Below are the code and all the weights of a small trained network. Each question names an input and a class and asks about switching units off, where a switched-off unit gives its printed mean instead of its output.

import numpy as np


def w(rows, s, z=0):
    codes = np.array(rows[::2]) - 128.0
    scale = np.full(codes.shape[1], s)
    scale[-1] = z or s
    return codes * scale


def f(y):
    return y / 2 * (1 + np.tanh(0.7978845608 * (y + 0.044715 * y**3)))


def log_softmax(a):
    a = a - a.max(-1, keepdims=True)
    return a - np.log(np.exp(a).sum(-1, keepdims=True))


def net(x, mask):
    res = np.array(x, float).reshape(1, 3) / 4 @ E
    y = f(res @ A[0][:, :-1].T + A[0][:, -1])
    res = res + np.where(mask, y, B[0][:, -1]) @ B[0][:, :-1]
    return log_softmax(res[-1] @ U[:, :-1].T + U[:, -1])


A, B = {}, {}
E = w([
[232,20,43,49],'x0',
[81,216,28,97],'x1',
[254,250,133,150],'x2',
],0.0083)
A[0] = w([
[25,40,111,106,98],'N0',
[99,218,194,164,98],'N1',
[94,191,73,48,81],'N2',
[222,212,157,161,79],'N3',
[155,67,216,139,85],'N4',
[49,174,165,135,104],'N5',
[191,187,153,90,82],'N6',
[207,91,113,61,134],'N7',
[149,94,242,169,82],'N8',
[182,99,199,168,129],'N9',
[195,120,140,11,89],'N10',
[213,213,103,154,245],'N11',
[191,64,218,176,65],'N12',
[96,179,189,168,113],'N13',
[115,184,163,155,82],'N14',
[53,47,143,133,114],'N15',
[206,167,152,130,114],'N16',
[34,86,72,131,163],'N17',
[181,56,101,73,92],'N18',
[62,190,13,94,102],'N19',
[160,70,30,87,122],'N20',
[160,109,85,25,94],'N21',
[106,230,218,191,181],'N22',
[90,172,42,120,97],'N23',
[140,76,226,123,140],'N24',
[180,92,89,83,126],'N25',
[57,93,129,79,82],'N26',
[21,133,169,187,116],'N27',
[234,188,127,165,57],'N28',
],0.011,0.012)
B[0] = w([
[201,137,115,99,177],'N0',
[135,96,134,171,182],'N1',
[99,150,61,130,154],'N2',
[162,126,94,119,186],'N3',
[96,150,60,116,158],'N4',
[154,75,126,168,160],'N5',
[188,139,89,131,155],'N6',
[85,71,156,168,187],'N7',
[97,117,59,148,163],'N8',
[82,149,71,86,169],'N9',
[138,116,115,187,162],'N10',
[149,107,151,59,253],'N11',
[42,187,7,146,164],'N12',
[137,59,147,185,169],'N13',
[155,134,111,168,150],'N14',
[192,136,86,89,168],'N15',
[165,150,80,98,169],'N16',
[185,130,136,60,180],'N17',
[140,95,102,154,174],'N18',
[41,146,31,111,178],'N19',
[121,77,144,155,189],'N20',
[140,91,122,189,166],'N21',
[123,90,131,122,228],'N22',
[37,178,19,138,156],'N23',
[82,165,66,73,172],'N24',
[113,77,152,163,173],'N25',
[251,181,44,145,146],'N26',
[151,61,126,158,172],'N27',
[218,174,43,120,171],'N28',
],0.013,0.017)
U = w([
[209,145,91,68,92],'0',
[108,72,115,251,120],'1',
[7,159,55,94,125],'2',
[88,89,181,4,254],'3',
[72,183,173,153,108],'4',
[78,172,199,147,105],'5',
[93,180,181,160,102],'6',
],0.014,0.018)

Each question gives the input, the list of numbers given to net, and the class t.
The units are the neurons (one row each of A and B). Each row of codes is followed by its name. A weight is (code - 128) times the scale printed after its matrix; where a second scale follows, it is the last column's (A, B and U).
mask holds one flag per neuron, in row order. A switched-off neuron (its flag False) gives its mean, the last column of its row in B, instead of its output. The means were averaged over made-up inputs and are rounded, as every weight is.
A unit's drop is (log p(t) with every unit on - log p(t) with that unit switched off) / (log p(t) with every unit on - log p(t) with every unit switched off).
The circuit of an input: a set's keep is (log p(t) with only the set's units on - log p(t) with every unit switched off) / (log p(t) with every unit on - log p(t) with every unit switched off). Starting from the 12 units with the biggest drops (on a tie, the unit counted first), units are removed one at a time, each time the one whose removal leaves the highest keep (on an exact tie, the one counted first), for as long as the keep stays at least 0.8.
circuit, biggest first: the units of the circuit, biggest drop first
unit that matters most: the unit with the biggest drop
k most important neurons: the k neurons with the biggest drops, biggest first
drop when u is switched off: that unit's drop, to one decimal
input [-2,-7,-8], class 0: unit that matters most => N0
input [-7,-8,-4], class 2: 2 most important neurons => [N24 N12]
input [0,7,5], class 2: 2 most important neurons => [N19 N23]
input [5,6,-6], class 0: 4 most important neurons => [N17 N0 N26 N12]
input [2,6,-7], class 0: 2 most important neurons => [N17 N0]
input [6,-7,-4], class 2: 3 most important neurons => [N24 N12 N4]
input [7,-7,-4], class 1: 4 most important neurons => [N18 N7 N20 N25]
input [2,-7,-8], class 0: 2 most important neurons => [N0 N15]
input [-8,-6,-8], class 0: 3 most important neurons => [N15 N0 N17]
input [-6,-8,-7], class 2: 3 most important neurons => [N12 N24 N8]
input [7,-8,6], class 2: 3 most important neurons => [N12 N9 N24]
input [-5,-1,-5], class 0: drop when N7 is switched off => 0.2
input [-1,-2,-2], class 3: drop when N28 is switched off => 0.1
input [5,-4,-3], class 1: circuit, biggest first => [N11]
input [-3,-2,0], class 3: drop when N21 is switched off => 0.2
